Here is a tiny trained network, its code and every weight. The questions are about switching its units off for an input and a target symbol, where a switched-off unit gives its printed mean instead of its output.

import numpy as np


def w(rows, s, z=0):
    codes = np.array(rows[::2]) - 128.0
    scale = np.full(codes.shape[1], s)
    scale[-1] = z or s
    return codes * scale


def f(y):
    return y / 2 * (1 + np.tanh(0.7978845608 * (y + 0.044715 * y**3)))


def softmax(a):
    e = np.exp(a - a.max(-1, keepdims=True))
    return e / e.sum(-1, keepdims=True)


def log_softmax(a):
    a = a - a.max(-1, keepdims=True)
    return a - np.log(np.exp(a).sum(-1, keepdims=True))


def net(x, mask):
    ids = ['ΔΘΣΦελψω'.index(c) for c in x.split()]
    T = len(ids)
    res = E[ids] + P[:T]
    u = 0
    for l in range(2):
        r = res
        for j in range(2):
            rows = slice(3 * j, 3 * j + 3)
            q, k, v = (r @ M[l][rows].T for M in (Q, K, V))
            z = softmax(np.where(np.tri(T) > 0, q @ k.T / 3**0.5, -1e9)) @ v
            o = O[l][rows]
            res = res + np.where(mask[u + j], z, o[:, -1]) @ o[:, :-1]
        u += 2
        y = f(res @ A[l][:, :-1].T + A[l][:, -1])
        res = res + np.where(mask[u : u + 12], y, B[l][:, -1]) @ B[l][:, :-1]
        u += 12
    return log_softmax(res[-1] @ U[:, :-1].T + U[:, -1])


Q, K, V, O, A, B = {}, {}, {}, {}, {}, {}
E = w([
[135,197,112,135,144,128,121,161,222,122,88,93],'Δ',
[142,107,154,200,89,182,84,178,72,132,111,90],'Θ',
[99,132,180,140,166,142,78,114,183,2,90,157],'Σ',
[90,159,162,65,114,163,110,174,140,155,120,117],'Φ',
[124,156,185,189,158,153,160,168,118,143,76,149],'ε',
[167,104,154,117,171,172,113,96,101,144,101,158],'λ',
[122,92,124,156,129,112,164,143,167,199,212,140],'ψ',
[121,160,157,139,216,108,160,203,164,80,58,105],'ω',
],0.027)
P = w([
[39,82,83,153,254,185,112,52,180,198,86,44],'0',
[48,135,132,153,203,123,97,61,123,157,112,77],'1',
[92,108,139,139,176,120,104,85,156,153,99,79],'2',
[133,123,137,128,158,146,129,84,163,151,131,96],'3',
[144,135,112,124,148,134,111,113,157,142,131,141],'4',
[180,133,149,104,124,123,124,122,173,127,145,130],'5',
[209,152,138,94,125,135,136,133,167,122,159,158],'6',
[219,166,137,81,127,117,121,146,181,113,169,171],'7',
[239,177,154,72,124,96,116,157,179,96,174,173],'8',
],0.0092)
Q[0] = w([
[125,162,83,100,120,180,2,32,73,112,103,51],'L0H0',
[167,58,90,42,75,87,117,30,200,144,121,163],'L0H0',
[44,134,93,84,133,127,84,156,65,135,221,135],'L0H0',
[160,106,233,138,182,207,63,160,202,183,120,107],'L0H1',
[98,139,167,122,132,108,159,78,104,127,135,67],'L0H1',
[140,122,119,128,166,189,95,190,149,142,134,191],'L0H1',
],0.007)
K[0] = w([
[6,99,119,137,223,163,105,11,130,146,160,51],'L0H0',
[198,204,139,33,178,131,157,58,146,139,136,242],'L0H0',
[70,193,118,43,137,142,180,114,98,160,145,66],'L0H0',
[218,119,114,97,71,83,137,218,165,126,155,255],'L0H1',
[78,91,64,162,156,93,78,123,133,134,115,81],'L0H1',
[249,166,151,134,144,192,138,162,150,57,220,89],'L0H1',
],0.0062)
V[0] = w([
[204,193,136,183,138,87,165,70,190,154,102,146],'L0H0',
[151,180,184,82,68,202,97,181,130,120,145,129],'L0H0',
[240,93,89,215,136,132,81,91,69,41,160,60],'L0H0',
[115,85,147,155,101,176,138,90,131,86,84,190],'L0H1',
[209,187,120,178,87,82,226,55,143,130,170,157],'L0H1',
[107,99,208,94,99,3,145,101,144,131,231,162],'L0H1',
],0.0055)
O[0] = w([
[68,73,87,102,86,100,144,138,62,32,41,100,182],'L0H0',
[193,74,106,213,84,202,124,160,142,134,158,135,97],'L0H0',
[26,104,41,114,172,201,53,175,224,167,96,254,1],'L0H0',
[174,118,123,118,190,172,172,65,167,160,127,43,51],'L0H1',
[151,223,230,165,91,113,74,54,147,93,100,187,135],'L0H1',
[101,224,49,135,195,117,105,187,11,93,187,228,214],'L0H1',
],0.0064,0.0046)
A[0] = w([
[155,142,108,148,156,160,123,108,124,167,133,175,84],'L0N0',
[171,126,106,144,2,118,117,134,66,56,101,72,42],'L0N1',
[190,65,116,76,56,119,206,145,213,123,140,115,19],'L0N2',
[127,98,145,96,95,87,75,202,142,124,145,126,195],'L0N3',
[193,78,166,89,149,131,127,101,104,111,169,173,133],'L0N4',
[154,77,121,94,119,152,62,50,179,36,110,134,4],'L0N5',
[126,184,116,148,157,93,122,79,197,106,134,89,24],'L0N6',
[104,116,146,158,172,128,192,142,63,83,140,143,71],'L0N7',
[100,126,95,99,88,87,149,85,218,61,129,125,46],'L0N8',
[46,158,124,51,134,170,113,148,137,155,68,145,79],'L0N9',
[138,157,195,156,151,143,180,133,146,223,114,116,105],'L0N10',
[125,76,131,76,127,149,95,50,36,82,110,171,214],'L0N11',
],0.008,0.0027)
B[0] = w([
[118,124,170,106,119,36,136,157,97,88,104,124,166],'L0N0',
[118,104,63,197,161,228,114,188,122,195,130,172,126],'L0N1',
[115,93,92,127,181,101,126,78,106,175,89,89,165],'L0N2',
[159,131,137,147,96,170,196,85,110,103,170,154,184],'L0N3',
[85,163,51,164,185,102,77,157,106,179,140,145,218],'L0N4',
[121,54,22,97,104,145,136,85,86,79,132,186,181],'L0N5',
[116,82,79,153,179,95,144,220,154,135,127,83,160],'L0N6',
[176,141,129,150,80,91,186,113,145,138,53,115,186],'L0N7',
[161,155,68,136,90,149,120,121,125,151,166,96,148],'L0N8',
[137,96,166,74,46,149,148,208,104,104,179,144,166],'L0N9',
[136,29,121,98,91,80,110,144,157,89,121,180,255],'L0N10',
[168,87,74,69,152,94,2,205,129,113,154,102,197],'L0N11',
],0.0075,0.0059)
Q[1] = w([
[137,150,54,138,209,109,136,148,155,124,128,51],'L1H0',
[103,109,97,46,100,156,75,76,36,113,167,161],'L1H0',
[143,86,101,200,116,24,225,172,133,185,254,140],'L1H0',
[129,147,113,141,135,112,147,96,126,126,41,112],'L1H1',
[167,115,173,151,88,99,186,222,150,121,73,165],'L1H1',
[83,131,141,208,135,68,214,150,146,184,182,119],'L1H1',
],0.0089)
K[1] = w([
[94,188,99,111,164,131,103,119,134,164,66,84],'L1H0',
[109,93,152,103,141,61,138,128,71,193,147,111],'L1H0',
[169,254,117,153,126,108,105,171,88,83,151,178],'L1H0',
[121,108,114,117,118,126,137,156,166,80,107,68],'L1H1',
[179,151,93,158,81,155,96,109,197,118,139,149],'L1H1',
[170,221,133,135,102,114,106,160,92,105,131,171],'L1H1',
],0.012)
V[1] = w([
[173,61,63,193,78,96,131,129,186,154,164,78],'L1H0',
[99,155,165,36,238,121,215,115,254,78,87,115],'L1H0',
[179,175,171,112,102,144,145,183,157,215,214,34],'L1H0',
[210,73,219,96,94,126,157,85,108,190,81,210],'L1H1',
[144,194,139,99,134,58,93,194,128,217,70,105],'L1H1',
[97,147,205,246,71,117,121,93,121,72,88,120],'L1H1',
],0.0063)
O[1] = w([
[137,180,164,140,95,86,137,99,107,115,82,250,253],'L1H0',
[199,224,100,159,117,234,199,169,74,86,186,139,210],'L1H0',
[105,91,106,145,169,172,98,1,93,83,182,112,176],'L1H0',
[114,22,202,142,227,190,229,97,132,85,168,150,129],'L1H1',
[200,50,208,126,149,130,99,41,205,74,144,90,155],'L1H1',
[149,39,104,58,133,139,167,100,73,171,58,148,37],'L1H1',
],0.0071)
A[1] = w([
[103,177,170,199,82,156,139,5,133,185,146,184,61],'L1N0',
[120,125,253,232,89,87,143,121,167,115,110,165,146],'L1N1',
[28,87,182,107,168,59,57,132,223,182,89,52,3],'L1N2',
[108,173,127,131,81,101,137,189,216,198,227,69,93],'L1N3',
[116,58,115,161,235,108,72,59,92,100,133,153,78],'L1N4',
[130,109,185,247,148,198,111,151,84,118,61,71,6],'L1N5',
[110,156,142,208,138,142,225,182,90,161,134,124,137],'L1N6',
[165,63,64,61,74,76,191,101,217,204,135,119,94],'L1N7',
[55,140,130,61,138,66,138,31,154,147,145,185,120],'L1N8',
[147,96,167,217,188,44,168,30,121,119,132,165,188],'L1N9',
[128,102,74,188,169,139,80,13,104,146,192,150,120],'L1N10',
[114,84,167,179,184,190,148,160,87,142,236,173,70],'L1N11',
],0.0073,0.0048)
B[1] = w([
[164,22,36,92,98,77,104,125,165,109,124,102,170],'L1N0',
[170,229,91,115,217,126,135,107,101,141,129,47,206],'L1N1',
[217,131,107,122,24,170,97,185,77,154,78,157,143],'L1N2',
[139,78,128,111,139,187,168,33,83,98,110,127,193],'L1N3',
[128,85,137,82,158,181,214,185,66,104,189,93,211],'L1N4',
[2,153,19,63,142,98,99,108,74,206,168,131,146],'L1N5',
[127,47,121,40,121,63,70,122,153,151,102,147,189],'L1N6',
[132,145,147,141,182,187,57,196,113,170,195,99,161],'L1N7',
[72,164,56,164,201,136,143,78,75,95,99,145,188],'L1N8',
[68,165,144,138,98,129,92,118,191,109,46,163,251],'L1N9',
[147,142,179,58,57,126,94,106,147,160,133,99,219],'L1N10',
[114,107,153,210,82,143,163,137,130,132,96,157,219],'L1N11',
],0.0086,0.015)
U = w([
[185,128,157,90,28,56,73,142,134,103,43,182,13],'Δ',
[80,174,55,130,81,182,90,184,69,163,109,132,41],'Θ',
[190,117,59,29,191,72,107,170,127,111,192,97,117],'Σ',
[52,235,236,65,23,180,161,174,97,115,120,124,150],'Φ',
[136,135,172,182,163,117,83,255,207,97,80,178,229],'ε',
[209,224,112,176,157,208,115,131,138,122,65,100,198],'λ',
[95,158,103,122,206,99,115,63,110,105,52,200,196],'ψ',
[191,115,96,179,110,89,203,134,9,109,79,172,4],'ω',
],0.0048,0.0034)

Each question gives the input, a string of symbols that net reads in full, and the target symbol t.
The units are the heads (3 rows each of Q, K, V and O) and the neurons (one row each of A and B). Each row of codes is followed by its name. A weight is (code - 128) times the scale printed after its matrix; where a second scale follows, it is the last column's (O, A, B and U).
mask holds one flag per unit, layer by layer, with each layer's heads first. A switched-off unit (its flag False) gives its mean, the last column of its rows in O or B, instead of its output. The means were averaged over made-up inputs and are rounded, as every weight is.
A unit's drop is (log p(t) with every unit on - log p(t) with that unit switched off) / (log p(t) with every unit on - log p(t) with every unit switched off).
The circuit of an input: a set's keep is (log p(t) with only the set's units on - log p(t) with every unit switched off) / (log p(t) with every unit on - log p(t) with every unit switched off). Starting from the 12 units with the biggest drops (on a tie, the unit counted first), units are removed one at a time, each time the one whose removal leaves the highest keep (on an exact tie, the one counted first), for as long as the keep stays at least 0.8.
circuit, biggest first: the units of the circuit, biggest drop first
most important unit: the unit with the biggest drop
k most important neurons: the k neurons with the biggest drops, biggest first
k most important neurons of layer l: the k neurons of layer l with the biggest drops, biggest first
input Δ λ Φ ψ ε ψ ω, target λ: 3 most important neurons	L1N1, L0N8, L0N6
input Σ Σ ψ ε ψ ω, target Δ: most important unit	L1N6
input Σ λ ψ λ, target Θ: circuit, biggest first	L1H1, L0H1, L0N5
input ψ λ λ Δ ψ ψ Δ Δ ε, target λ: circuit, biggest first	L1H1, L1N1
input ψ ψ ψ, target ψ: circuit, biggest first	L1N8, L1H0
input Δ λ Σ Φ λ Σ ψ λ, target Δ: circuit, biggest first	L0N6, L1H1, L1N1
input Θ Σ Φ Σ ε, target Δ: circuit, biggest first	L1H1, L1N6, L1H0
input Σ Δ λ, target Θ: circuit, biggest first	L1H1, L0N5
input Φ Σ Φ, target Σ: circuit, biggest first	L0H1, L1N9
input Θ λ ω ψ ω, target ε: circuit, biggest first	L0H0, L1N8
input ψ Δ ε, target λ: circuit, biggest first	L1H1, L1N1, L0N6, L1N6
input ψ λ Σ, target Σ: circuit, biggest first	L0N5, L0N11, L1N4
input Θ ψ Δ Θ λ ω Θ ε, target ε: circuit, biggest first	L0H0, L1H0
input ω ψ Δ Θ λ, target λ: circuit, biggest first	L0H1, L1H0
input ψ λ ε Φ ψ Θ Δ λ, target Σ: 2 most important neurons of layer 0	L0N11, L0N4
input Φ Φ ψ λ ψ λ Δ Θ ε, target ε: circuit, biggest first	L0H0
input ψ λ ψ ψ ω ω, target Σ: 4 most important neurons	L1N6, L1N9, L1N5, L1N11
input λ ψ Σ ε ψ, target Σ: circuit, biggest first	L1H0, L1N9
input ψ ε ε ψ ψ Σ λ ω, target Δ: 2 most important neurons	L1N6, L0N5
input Φ Δ λ λ, target Φ: most important unit	L1N10
input ε λ Σ, target ω: 2 most important neurons	L0N5, L0N10
input Φ Σ ψ λ λ ε, target Δ: 2 most important neurons of layer 0	L0N8, L0N5
input Φ Φ ψ ψ Φ, target ψ: 3 most important neurons	L1N8, L0N6, L0N10
input Δ ψ Θ ψ Δ λ ψ, target Δ: 3 most important neurons	L1N0, L0N6, L1N10
input λ λ ψ Θ ψ, target Θ: 2 most important neurons	L1N2, L1N7
input λ Δ λ λ ε ψ ψ ψ Δ, target λ: 2 most important neurons of layer 0	L0N10, L0N6
input Φ ε Δ ψ ψ Δ Σ, target Φ: most important unit	L0H1
input Δ ψ λ, target Δ: 3 most important neurons	L0N8, L0N6, L1N1
